Here is a tiny trained network, its code and every weight. The questions are about switching its units off for an input and a class, where a switched-off unit gives its printed mean instead of its output.

import numpy as np


def w(rows, s, z=0):
    codes = np.array(rows[::2]) - 128.0
    scale = np.full(codes.shape[1], s)
    scale[-1] = z or s
    return codes * scale


def f(y):
    return np.maximum(y, 0)


def log_softmax(a):
    a = a - a.max(-1, keepdims=True)
    return a - np.log(np.exp(a).sum(-1, keepdims=True))


def net(x, mask):
    res = np.array(x, float).reshape(1, 5) / 4 @ E
    y = f(res @ A[0][:, :-1].T + A[0][:, -1])
    res = res + np.where(mask, y, B[0][:, -1]) @ B[0][:, :-1]
    return log_softmax(res[-1] @ U[:, :-1].T + U[:, -1])


A, B = {}, {}
E = w([
[139,163,38,118,254,84],'x0',
[45,167,84,91,100,104],'x1',
[128,122,51,24,133,159],'x2',
[105,117,64,93,121,234],'x3',
[110,172,155,211,157,252],'x4',
],0.0096)
A[0] = w([
[161,102,184,91,251,92,252],'neuron 0',
[94,179,58,105,179,112,162],'neuron 1',
[210,129,120,183,138,106,164],'neuron 2',
[81,115,182,140,73,208,204],'neuron 3',
[102,68,152,59,46,87,195],'neuron 4',
[66,134,149,181,146,232,213],'neuron 5',
],0.011,0.0038)
B[0] = w([
[109,117,105,225,76,114,212],'neuron 0',
[26,221,58,158,135,141,211],'neuron 1',
[179,61,100,169,106,120,182],'neuron 2',
[213,141,190,94,129,192,239],'neuron 3',
[59,142,201,77,16,82,233],'neuron 4',
[157,120,111,79,165,244,250],'neuron 5',
],0.011,0.012)
U = w([
[76,131,218,88,21,81,228],'0',
[192,156,175,111,107,246,2],'1',
[173,50,142,254,96,135,157],'2',
[27,219,1,177,118,144,158],'3',
],0.0093,0.00097)

Each question gives the input, the list of numbers given to net, and the class t.
The units are the neurons (one row each of A and B). Each row of codes is followed by its name. A weight is (code - 128) times the scale printed after its matrix; where a second scale follows, it is the last column's (A, B and U).
mask holds one flag per neuron, in row order. A switched-off neuron (its flag False) gives its mean, the last column of its row in B, instead of its output. The means were averaged over made-up inputs and are rounded, as every weight is.
A unit's drop is (log p(t) with every unit on - log p(t) with that unit switched off) / (log p(t) with every unit on - log p(t) with every unit switched off).
The circuit of an input: a set's keep is (log p(t) with only the set's units on - log p(t) with every unit switched off) / (log p(t) with every unit on - log p(t) with every unit switched off). Starting from all 6 units, units are removed one at a time, each time the one whose removal leaves the highest keep (on an exact tie, the one counted first), for as long as the keep stays at least 0.8.
units of the circuit, in order: the units of the circuit, biggest drop first
most important unit: the unit with the biggest drop
top k neurons: the k neurons with the biggest drops, biggest first
drop when u is switched off: that unit's drop, to one decimal
input [-6,6,-7,3,0], class 1: units of the circuit, in order	[neuron 3]
input [-1,7,-3,0,1], class 1: units of the circuit, in order	[neuron 4; neuron 0]
input [-2,-3,3,-8,1], class 2: top 4 neurons	[neuron 4; neuron 2; neuron 0; neuron 1]
input [7,-5,-2,4,-6], class 3: top 2 neurons	[neuron 1; neuron 3]
input [5,3,-8,-5,4], class 2: top 2 neurons	[neuron 2; neuron 1]
input [2,6,-6,-5,-1], class 3: top 2 neurons	[neuron 4; neuron 3]
input [5,-3,-5,7,-3], class 3: top 2 neurons	[neuron 3; neuron 1]
input [8,-5,-8,2,5], class 2: top 2 neurons	[neuron 2; neuron 0]
input [-5,-3,7,-7,3], class 0: top 2 neurons	[neuron 5; neuron 4]
input [0,1,5,-3,1], class 3: top 2 neurons	[neuron 3; neuron 4]
input [1,0,4,-3,0], class 3: top 2 neurons	[neuron 3; neuron 4]
input [7,-4,-2,3,-3], class 3: top 2 neurons	[neuron 1; neuron 3]
input [2,-5,4,0,-1], class 2: drop when neuron 0 is switched off	0.1
input [-3,-8,3,-5,1], class 2: drop when neuron 3 is switched off	0.0
input [7,-5,3,-6,2], class 3: most important unit	neuron 1
input [3,-7,-2,4,2], class 2: drop when neuron 5 is switched off	-0.1
